Below is a small trained network, with its code and all its weights. Each question gives an input and a target symbol and asks what happens when units are switched off, that is, made to give their printed mean instead of their output.

import numpy as np


def w(rows, s, z=0):
    codes = np.array(rows[::2]) - 128.0
    scale = np.full(codes.shape[1], s)
    scale[-1] = z or s
    return codes * scale


def norm(h):
    return h / np.sqrt((h * h).mean(-1, keepdims=True) + 1e-5)


def f(y):
    return y / 2 * (1 + np.tanh(0.7978845608 * (y + 0.044715 * y**3)))


def softmax(a):
    e = np.exp(a - a.max(-1, keepdims=True))
    return e / e.sum(-1, keepdims=True)


def log_softmax(a):
    a = a - a.max(-1, keepdims=True)
    return a - np.log(np.exp(a).sum(-1, keepdims=True))


def net(x, mask):
    ids = ['αβγεζηθλξπφψω'.index(c) for c in x.split()]
    T = len(ids)
    res = E[ids] + P[:T]
    u = 0
    for l in range(2):
        r = norm(res)
        for j in range(2):
            rows = slice(3 * j, 3 * j + 3)
            q, k, v = (r @ M[l][rows].T for M in (Q, K, V))
            z = softmax(np.where(np.tri(T) > 0, q @ k.T / 3**0.5, -1e9)) @ v
            o = O[l][rows]
            res = res + np.where(mask[u + j], z, o[:, -1]) @ o[:, :-1]
        u += 2
        y = f(norm(res) @ A[l][:, :-1].T + A[l][:, -1])
        res = res + np.where(mask[u : u + 4], y, B[l][:, -1]) @ B[l][:, :-1]
        u += 4
    return log_softmax(norm(res)[-1] @ U[:, :-1].T + U[:, -1])


Q, K, V, O, A, B = {}, {}, {}, {}, {}, {}
E = w([
[87,97,95,6],'α',
[91,119,160,133],'β',
[91,119,160,133],'γ',
[90,120,160,133],'ε',
[91,123,162,134],'ζ',
[119,101,171,100],'η',
[167,93,134,61],'θ',
[102,80,128,152],'λ',
[126,113,186,103],'ξ',
[76,135,184,176],'π',
[55,144,127,143],'φ',
[103,81,128,154],'ψ',
[144,163,97,108],'ω',
],0.022)
P = w([
[37,56,170,1],'0',
[46,132,187,42],'1',
[51,122,176,59],'2',
[63,119,168,80],'3',
[72,119,158,99],'4',
[82,116,146,117],'5',
[94,115,137,136],'6',
[108,116,127,153],'7',
[118,120,119,173],'8',
[130,129,113,188],'9',
[143,138,107,204],'10',
[153,138,97,214],'11',
[163,146,89,221],'12',
],0.0085)
Q[0] = w([
[175,119,35,53],'L0H1',
[164,210,65,129],'L0H1',
[18,98,156,132],'L0H1',
[218,75,105,123],'L0H2',
[150,167,48,129],'L0H2',
[58,84,150,254],'L0H2',
],0.0084)
K[0] = w([
[85,175,153,41],'L0H1',
[110,150,3,105],'L0H1',
[189,82,216,88],'L0H1',
[146,82,141,109],'L0H2',
[152,140,211,83],'L0H2',
[125,142,89,203],'L0H2',
],0.011)
V[0] = w([
[61,119,155,88],'L0H1',
[213,130,53,101],'L0H1',
[234,99,173,164],'L0H1',
[192,89,213,40],'L0H2',
[109,253,209,72],'L0H2',
[103,62,158,110],'L0H2',
],0.0054)
O[0] = w([
[126,151,117,24,222],'L0H1',
[176,180,78,87,1],'L0H1',
[204,140,254,194,69],'L0H1',
[190,67,176,199,126],'L0H2',
[181,113,76,179,132],'L0H2',
[129,78,161,166,201],'L0H2',
],0.0067,0.0065)
A[0] = w([
[112,99,56,123,174],'L0N1',
[146,29,125,62,14],'L0N2',
[156,241,147,108,4],'L0N3',
[204,255,56,99,138],'L0N4',
],0.008,0.0029)
B[0] = w([
[150,254,181,116,216],'L0N1',
[115,170,137,188,250],'L0N2',
[167,223,144,166,46],'L0N3',
[87,194,230,83,117],'L0N4',
],0.0098,0.0015)
Q[1] = w([
[113,203,133,194],'L1H1',
[149,65,171,174],'L1H1',
[238,159,71,174],'L1H1',
[199,204,31,172],'L1H2',
[166,200,4,101],'L1H2',
[109,55,144,171],'L1H2',
],0.013)
K[1] = w([
[186,165,140,90],'L1H1',
[154,121,196,152],'L1H1',
[213,137,204,14],'L1H1',
[76,81,190,10],'L1H2',
[77,120,172,59],'L1H2',
[129,100,86,233],'L1H2',
],0.011)
V[1] = w([
[164,158,60,202],'L1H1',
[133,189,255,27],'L1H1',
[84,77,166,76],'L1H1',
[136,126,114,83],'L1H2',
[133,177,156,125],'L1H2',
[131,37,81,100],'L1H2',
],0.0089)
O[1] = w([
[65,42,154,123,11],'L1H1',
[98,184,109,254,154],'L1H1',
[209,149,104,139,254],'L1H1',
[190,134,87,114,112],'L1H2',
[133,195,151,197,102],'L1H2',
[136,11,92,123,163],'L1H2',
],0.0082,0.0095)
A[1] = w([
[253,131,89,49,60],'L1N1',
[167,145,229,96,2],'L1N2',
[138,103,19,181,139],'L1N3',
[166,168,60,213,121],'L1N4',
],0.0066,0.005)
B[1] = w([
[128,101,35,181,134],'L1N1',
[3,172,186,184,61],'L1N2',
[132,202,114,144,248],'L1N3',
[120,77,122,110,203],'L1N4',
],0.012,0.0017)
U = w([
[153,144,71,9,153],'α',
[86,110,80,118,37],'β',
[97,114,87,127,44],'γ',
[103,120,116,119,22],'ε',
[96,130,62,213,80],'ζ',
[188,74,164,168,73],'η',
[245,118,87,106,149],'θ',
[105,33,154,41,221],'λ',
[187,87,214,150,106],'ξ',
[16,129,213,170,46],'π',
[11,186,126,27,97],'φ',
[99,70,166,46,181],'ψ',
[170,237,179,58,253],'ω',
],0.012,0.0046)

Each question gives the input, a string of symbols that net reads in full, and the target symbol t.
The units are the heads (3 rows each of Q, K, V and O) and the neurons (one row each of A and B). Each row of codes is followed by its name. A weight is (code - 128) times the scale printed after its matrix; where a second scale follows, it is the last column's (O, A, B and U).
mask holds one flag per unit, layer by layer, with each layer's heads first. A switched-off unit (its flag False) gives its mean, the last column of its rows in O or B, instead of its output. The means were averaged over made-up inputs and are rounded, as every weight is.
A unit's drop is (log p(t) with every unit on - log p(t) with that unit switched off) / (log p(t) with every unit on - log p(t) with every unit switched off).
The circuit of an input: a set's keep is (log p(t) with only the set's units on - log p(t) with every unit switched off) / (log p(t) with every unit on - log p(t) with every unit switched off). Starting from all 12 units, units are removed one at a time, each time the one whose removal leaves the highest keep (on an exact tie, the one counted first), for as long as the keep stays at least 0.8.
units of the circuit, in order: the units of the circuit, biggest drop first
top k neurons: the k neurons with the biggest drops, biggest first
k most important neurons of layer l: the k neurons of layer l with the biggest drops, biggest first
which heads matter: for each layer, one digit per head in row order, 1 if its drop is at least 0.15 and else 0, layers parted by /
input β ε ψ ζ φ ζ π ε ζ, target π: 2 most important neurons of layer 1 : L1N3, L1N1
input η λ η β λ φ ζ λ λ ζ ε, target λ: units of the circuit, in order : L1H1
input π γ ψ γ λ λ ε, target λ: which heads matter : 00 / 00
input β π λ β ζ π β ζ ζ λ λ, target λ: 2 most important neurons of layer 0 : L0N2, L0N4
input λ β λ η λ λ ξ ζ ψ ζ φ γ γ, target φ: which heads matter : 01 / 10
input θ ζ ζ θ λ, target θ: top 4 neurons : L0N1, L1N3, L1N1, L1N4
input β ζ λ π ζ η λ γ β β ζ π π, target π: which heads matter : 00 / 11
input β λ ψ ζ β β ζ η π ξ β, target π: which heads matter : 01 / 11
input λ ξ β ζ, target ξ: which heads matter : 01 / 10
input ζ γ ξ γ ω θ γ γ, target θ: 2 most important neurons of layer 1 : L1N4, L1N3
input π ζ φ λ λ ζ θ ζ, target θ: 2 most important neurons of layer 0 : L0N2, L0N1
input λ ζ ζ λ, target ζ: which heads matter : 11 / 10
input λ ζ ζ ζ γ, target ζ: units of the circuit, in order : L1H1, L0H2
input α ζ λ ξ λ ζ λ π ζ ζ λ η, target λ: units of the circuit, in order : L1H1
input λ λ α ζ η θ π β η, target π: which heads matter : 00 / 01
input λ ζ λ γ β, target λ: 3 most important neurons of layer 1 : L1N3, L1N2, L1N1
input ζ γ ζ, target ζ: top 2 neurons : L1N4, L0N1
input ζ φ ψ, target φ: top 2 neurons : L0N1, L1N1
input λ ω α η, target ω: units of the circuit, in order : L1H2, L0H1, L0N1
input ζ θ ζ γ, target θ: which heads matter : 11 / 10
input β α γ β θ λ β β ξ π γ, target π: units of the circuit, in order : L1H2, L1H1
